Below are the code and all the weights of a small trained network. Each question names an input and a target symbol and asks about switching units off, where a switched-off unit gives its printed mean instead of its output.

import numpy as np


def w(rows, s, z=0):
    codes = np.array(rows[::2]) - 128.0
    scale = np.full(codes.shape[1], s)
    scale[-1] = z or s
    return codes * scale


def f(y):
    return np.maximum(y, 0)


def softmax(a):
    e = np.exp(a - a.max(-1, keepdims=True))
    return e / e.sum(-1, keepdims=True)


def log_softmax(a):
    a = a - a.max(-1, keepdims=True)
    return a - np.log(np.exp(a).sum(-1, keepdims=True))


def net(x, mask):
    ids = ['αβγεζηθσ'.index(c) for c in x.split()]
    T = len(ids)
    res = E[ids] + P[:T]
    q, k, v = (res @ M[0].T for M in (Q, K, V))
    z = softmax(np.where(np.tri(T) > 0, q @ k.T / 2**0.5, -1e9)) @ v
    res = res + np.where(mask[0], z, O[0][:, -1]) @ O[0][:, :-1]
    y = f(res @ A[0][:, :-1].T + A[0][:, -1])
    res = res + np.where(mask[1:13], y, B[0][:, -1]) @ B[0][:, :-1]
    return log_softmax(res[-1] @ U[:, :-1].T + U[:, -1])


Q, K, V, O, A, B = {}, {}, {}, {}, {}, {}
E = w([
[254,172,110,188,100,121],'α',
[76,82,198,223,164,136],'β',
[122,202,233,78,179,98],'γ',
[31,159,198,118,121,58],'ε',
[192,120,183,86,69,233],'ζ',
[60,152,57,127,123,174],'η',
[74,196,64,195,154,132],'θ',
[158,135,180,212,198,227],'σ',
],0.0086)
P = w([
[82,46,104,93,112,56],'0',
[98,87,143,146,59,78],'1',
[100,104,149,160,63,96],'2',
[88,126,154,154,69,107],'3',
[91,140,145,151,79,117],'4',
[88,153,146,147,93,132],'5',
[89,172,144,145,102,142],'6',
[88,180,134,136,118,151],'7',
[87,197,135,129,130,161],'8',
[87,209,124,128,135,170],'9',
[88,216,115,124,151,185],'10',
[86,227,112,108,172,198],'11',
[89,238,102,114,169,203],'12',
[76,255,109,107,173,214],'13',
],0.0059)
Q[0] = w([
[80,210,135,153,117,121],'head 1',
[124,253,207,156,21,195],'head 1',
],0.029)
K[0] = w([
[233,158,103,112,138,148],'head 1',
[101,240,94,130,156,252],'head 1',
],0.024)
V[0] = w([
[123,48,207,133,182,251],'head 1',
[214,196,121,209,251,71],'head 1',
],0.011)
O[0] = w([
[195,2,137,154,199,58,254],'head 1',
[105,103,164,154,8,91,92],'head 1',
],0.0094,0.0053)
A[0] = w([
[184,78,107,75,14,127,32],'neuron 1',
[62,154,134,197,157,138,87],'neuron 2',
[194,92,163,76,88,205,102],'neuron 3',
[76,84,5,95,62,59,129],'neuron 4',
[214,137,165,62,61,80,150],'neuron 5',
[199,179,47,160,140,61,2],'neuron 6',
[93,186,81,129,166,183,127],'neuron 7',
[40,135,84,41,127,14,80],'neuron 8',
[91,66,123,182,103,210,74],'neuron 9',
[36,110,75,151,164,86,104],'neuron 10',
[148,141,163,62,160,104,75],'neuron 11',
[130,187,81,185,124,64,17],'neuron 12',
],0.013,0.0029)
B[0] = w([
[45,113,136,45,84,133,180],'neuron 1',
[132,118,199,107,108,74,199],'neuron 2',
[121,126,150,98,178,5,253],'neuron 3',
[233,128,94,97,87,199,162],'neuron 4',
[99,86,173,181,96,187,219],'neuron 5',
[174,188,190,144,69,104,172],'neuron 6',
[141,149,107,36,108,161,212],'neuron 7',
[112,191,87,242,182,162,181],'neuron 8',
[161,115,143,181,114,122,192],'neuron 9',
[93,77,71,104,89,59,200],'neuron 10',
[98,146,151,134,199,150,233],'neuron 11',
[164,183,116,135,185,71,168],'neuron 12',
],0.021,0.0042)
U = w([
[115,237,188,141,22,133,186],'α',
[153,2,137,192,75,131,94],'β',
[55,172,176,175,162,251,61],'γ',
[10,173,89,221,104,137,11],'ε',
[47,106,150,63,173,78,156],'ζ',
[127,51,72,69,90,239,44],'η',
[154,185,87,81,103,127,92],'θ',
[239,76,128,209,191,137,254],'σ',
],0.0045,0.0024)

Each question gives the input, a string of symbols that net reads in full, and the target symbol t.
The units are the heads (2 rows each of Q, K, V and O) and the neurons (one row each of A and B). Each row of codes is followed by its name. A weight is (code - 128) times the scale printed after its matrix; where a second scale follows, it is the last column's (O, A, B and U).
mask holds one flag per unit, heads first, then neurons. A switched-off unit (its flag False) gives its mean, the last column of its rows in O or B, instead of its output. The means were averaged over made-up inputs and are rounded, as every weight is.
A unit's drop is (log p(t) with every unit on - log p(t) with that unit switched off) / (log p(t) with every unit on - log p(t) with every unit switched off).
The circuit of an input: a set's keep is (log p(t) with only the set's units on - log p(t) with every unit switched off) / (log p(t) with every unit on - log p(t) with every unit switched off). Starting from the 12 units with the biggest drops (on a tie, the unit counted first), units are removed one at a time, each time the one whose removal leaves the highest keep (on an exact tie, the one counted first), for as long as the keep stays at least 0.8.
circuit, biggest first: the units of the circuit, biggest drop first
unit that matters most: the unit with the biggest drop
top k neurons: the k neurons with the biggest drops, biggest first
drop when u is switched off: that unit's drop, to one decimal
input β α ε ζ ζ ζ γ γ γ γ α α γ, target γ: top 4 neurons	(neuron 5; neuron 8; neuron 3; neuron 10)
input σ γ ζ ζ η η ζ ζ ζ ζ γ γ, target γ: circuit, biggest first	(neuron 11; neuron 3)
input α α ζ γ ζ θ ζ α α γ σ σ β α, target β: circuit, biggest first	(head 1)
input η γ ε θ ζ β γ θ, target θ: circuit, biggest first	(neuron 7; head 1; neuron 12)
input β ε α σ σ σ ε σ β γ α η θ β, target α: circuit, biggest first	(head 1; neuron 2)
input ζ η α θ ζ ζ α β η, target θ: top 3 neurons	(neuron 7; neuron 5; neuron 4)
input σ θ α γ γ ζ β β η γ η, target θ: circuit, biggest first	(neuron 7; head 1)
input η ζ α η, target η: circuit, biggest first	(neuron 4; neuron 7; head 1)
input ζ γ ζ θ θ β η ζ α ζ ζ η η, target η: circuit, biggest first	(neuron 7; neuron 3)
input ζ β ζ γ σ α γ η σ η, target β: top 2 neurons	(neuron 10; neuron 7)
input η α ζ γ γ θ, target θ: top 2 neurons	(neuron 7; neuron 12)
input θ α β β β γ θ γ, target α: top 3 neurons	(neuron 2; neuron 7; neuron 11)
input ζ ε β ζ β α θ γ α γ θ γ α γ, target α: top 2 neurons	(neuron 11; neuron 2)
input ζ σ γ ζ, target ζ: unit that matters most	neuron 3
input ζ γ ζ η γ ζ α ζ ζ σ η, target β: top 3 neurons	(neuron 10; neuron 7; neuron 11)
input ζ β ζ γ β β γ ζ σ ζ, target ζ: top 2 neurons	(neuron 1; neuron 3)
input β θ ε, target ε: drop when head 1 is switched off	-0.2
input σ η γ ζ ζ ζ θ γ θ σ σ α ζ ε, target ε: drop when neuron 10 is switched off	0.2
input γ ζ γ α β ζ α α, target α: drop when head 1 is switched off	0.1
